Here is a tiny trained network, its code and every weight. The questions are about switching its units off for an input and a class, where a switched-off unit gives its printed mean instead of its output.

import numpy as np


def w(rows, s, z=0):
    codes = np.array(rows[::2]) - 128.0
    scale = np.full(codes.shape[1], s)
    scale[-1] = z or s
    return codes * scale


def norm(h):
    return h / np.sqrt((h * h).mean(-1, keepdims=True) + 1e-5)


def f(y):
    return np.maximum(y, 0)


def log_softmax(a):
    a = a - a.max(-1, keepdims=True)
    return a - np.log(np.exp(a).sum(-1, keepdims=True))


def net(x, mask):
    res = np.array(x, float).reshape(1, 7) / 4 @ E
    u = 0
    for l in range(4):
        y = f(norm(res) @ A[l][:, :-1].T + A[l][:, -1])
        res = res + np.where(mask[u : u + 3], y, B[l][:, -1]) @ B[l][:, :-1]
        u += 3
    return log_softmax(norm(res)[-1] @ U[:, :-1].T + U[:, -1])


A, B = {}, {}
E = w([
[120,147,128,153,109,143,121],'x0',
[46,95,151,151,182,176,210],'x1',
[133,142,253,136,61,65,196],'x2',
[141,67,70,216,150,65,80],'x3',
[140,132,115,147,122,135,140],'x4',
[150,133,110,159,128,126,154],'x5',
[132,137,126,143,122,130,135],'x6',
],0.0054)
A[0] = w([
[192,117,154,82,121,103,139,1],'0.n1',
[60,97,58,121,179,162,196,56],'0.n2',
[106,206,149,190,255,200,203,152],'0.n3',
],0.005,0.0016)
B[0] = w([
[195,129,242,99,55,89,98,159],'0.n1',
[48,242,179,176,170,78,78,222],'0.n2',
[66,145,157,2,167,120,77,251],'0.n3',
],0.0051,0.0033)
A[1] = w([
[21,92,184,207,183,81,247,69],'1.n1',
[3,243,175,99,50,63,205,249],'1.n2',
[127,103,200,168,218,174,60,123],'1.n3',
],0.0052,0.0017)
B[1] = w([
[132,60,162,175,77,223,13,200],'1.n1',
[128,97,57,116,113,76,198,254],'1.n2',
[157,208,244,79,254,75,198,166],'1.n3',
],0.0051,0.0065)
A[2] = w([
[59,116,133,76,129,30,59,141],'2.n1',
[252,225,121,83,208,150,144,2],'2.n2',
[81,50,195,142,156,72,67,114],'2.n3',
],0.0038,0.0018)
B[2] = w([
[218,67,60,180,132,76,183,255],'2.n1',
[196,101,191,124,100,254,128,178],'2.n2',
[138,225,126,211,95,226,64,238],'2.n3',
],0.008,0.0024)
A[3] = w([
[188,96,165,56,117,234,77,69],'3.n1',
[180,125,105,33,98,225,72,1],'3.n2',
[55,114,255,141,73,175,91,35],'3.n3',
],0.0042,0.0018)
B[3] = w([
[2,114,63,139,72,155,66,232],'3.n1',
[104,60,109,204,39,166,175,236],'3.n2',
[74,14,100,95,98,127,168,252],'3.n3',
],0.0082,0.0017)
U = w([
[79,67,106,174,44,235,86,251],'0',
[169,199,174,79,38,88,188,147],'1',
[212,133,36,166,154,153,47,92],'2',
[204,159,159,210,72,67,102,92],'3',
[39,254,118,40,205,155,138,129],'4',
[60,70,174,90,90,170,227,23],'5',
[83,183,129,192,231,172,55,90],'6',
],0.0092,0.0029)

Each question gives the input, the list of numbers given to net, and the class t.
The units are the neurons (one row each of A and B). Each row of codes is followed by its name. A weight is (code - 128) times the scale printed after its matrix; where a second scale follows, it is the last column's (A, B and U).
mask holds one flag per neuron, layer by layer. A switched-off neuron (its flag False) gives its mean, the last column of its row in B, instead of its output. The means were averaged over made-up inputs and are rounded, as every weight is.
A unit's drop is (log p(t) with every unit on - log p(t) with that unit switched off) / (log p(t) with every unit on - log p(t) with every unit switched off).
The circuit of an input: a set's keep is (log p(t) with only the set's units on - log p(t) with every unit switched off) / (log p(t) with every unit on - log p(t) with every unit switched off). Starting from all 12 units, units are removed one at a time, each time the one whose removal leaves the highest keep (on an exact tie, the one counted first), for as long as the keep stays at least 0.8.
circuit, biggest first: the units of the circuit, biggest drop first
most important unit: the unit with the biggest drop
top k neurons: the k neurons with the biggest drops, biggest first
top k neurons in layer l: the k neurons of layer l with the biggest drops, biggest first
drop when u is switched off: that unit's drop, to one decimal
input [5,7,0,7,-2,-8,1], class 6: most important unit : 1.n3
input [-5,5,-5,-6,7,3,6], class 4: circuit, biggest first : [0.n2; 0.n3]
input [8,7,0,5,2,-7,-2], class 6: top 4 neurons : [1.n3; 0.n2; 0.n3; 3.n2]
input [0,-6,-1,-1,0,7,-8], class 0: top 2 neurons in layer 3 : [3.n1; 3.n2]
input [0,7,-2,8,-6,0,6], class 6: circuit, biggest first : [1.n3; 0.n2]
input [-5,8,0,-1,4,-6,-3], class 4: top 2 neurons in layer 1 : [1.n3; 1.n2]
input [-5,8,-5,0,1,7,-6], class 4: top 2 neurons : [0.n3; 1.n3]
input [-8,-7,-1,-8,8,4,-1], class 0: top 2 neurons : [3.n1; 2.n2]
input [-5,-2,-8,-2,0,-6,4], class 0: top 2 neurons : [3.n2; 2.n2]
input [-3,-5,-8,-1,8,-8,4], class 0: circuit, biggest first : [3.n2; 3.n1]
input [4,8,-4,-2,-8,-6,5], class 4: circuit, biggest first : [0.n3; 0.n2]
input [-4,3,8,3,6,-7,7], class 0: top 2 neurons : [1.n1; 2.n3]
input [-8,8,-3,8,4,-7,-5], class 6: top 2 neurons : [1.n3; 0.n2]
input [-1,-6,-5,-8,4,0,-4], class 0: circuit, biggest first : [3.n2]
input [5,1,-5,5,8,-8,6], class 6: top 2 neurons : [1.n2; 1.n3]
input [4,4,-7,5,8,0,7], class 6: top 2 neurons in layer 1 : [1.n2; 1.n3]
input [-4,-5,-2,-7,0,6,4], class 0: drop when 3.n1 is switched off : 0.2
input [-2,4,-2,-7,2,5,-1], class 4: drop when 0.n3 is switched off : 0.1
input [-1,4,-4,-5,7,-1,-3], class 4: drop when 0.n2 is switched off : 0.1
input [-1,-8,-2,-7,7,7,-4], class 0: most important unit : 3.n1
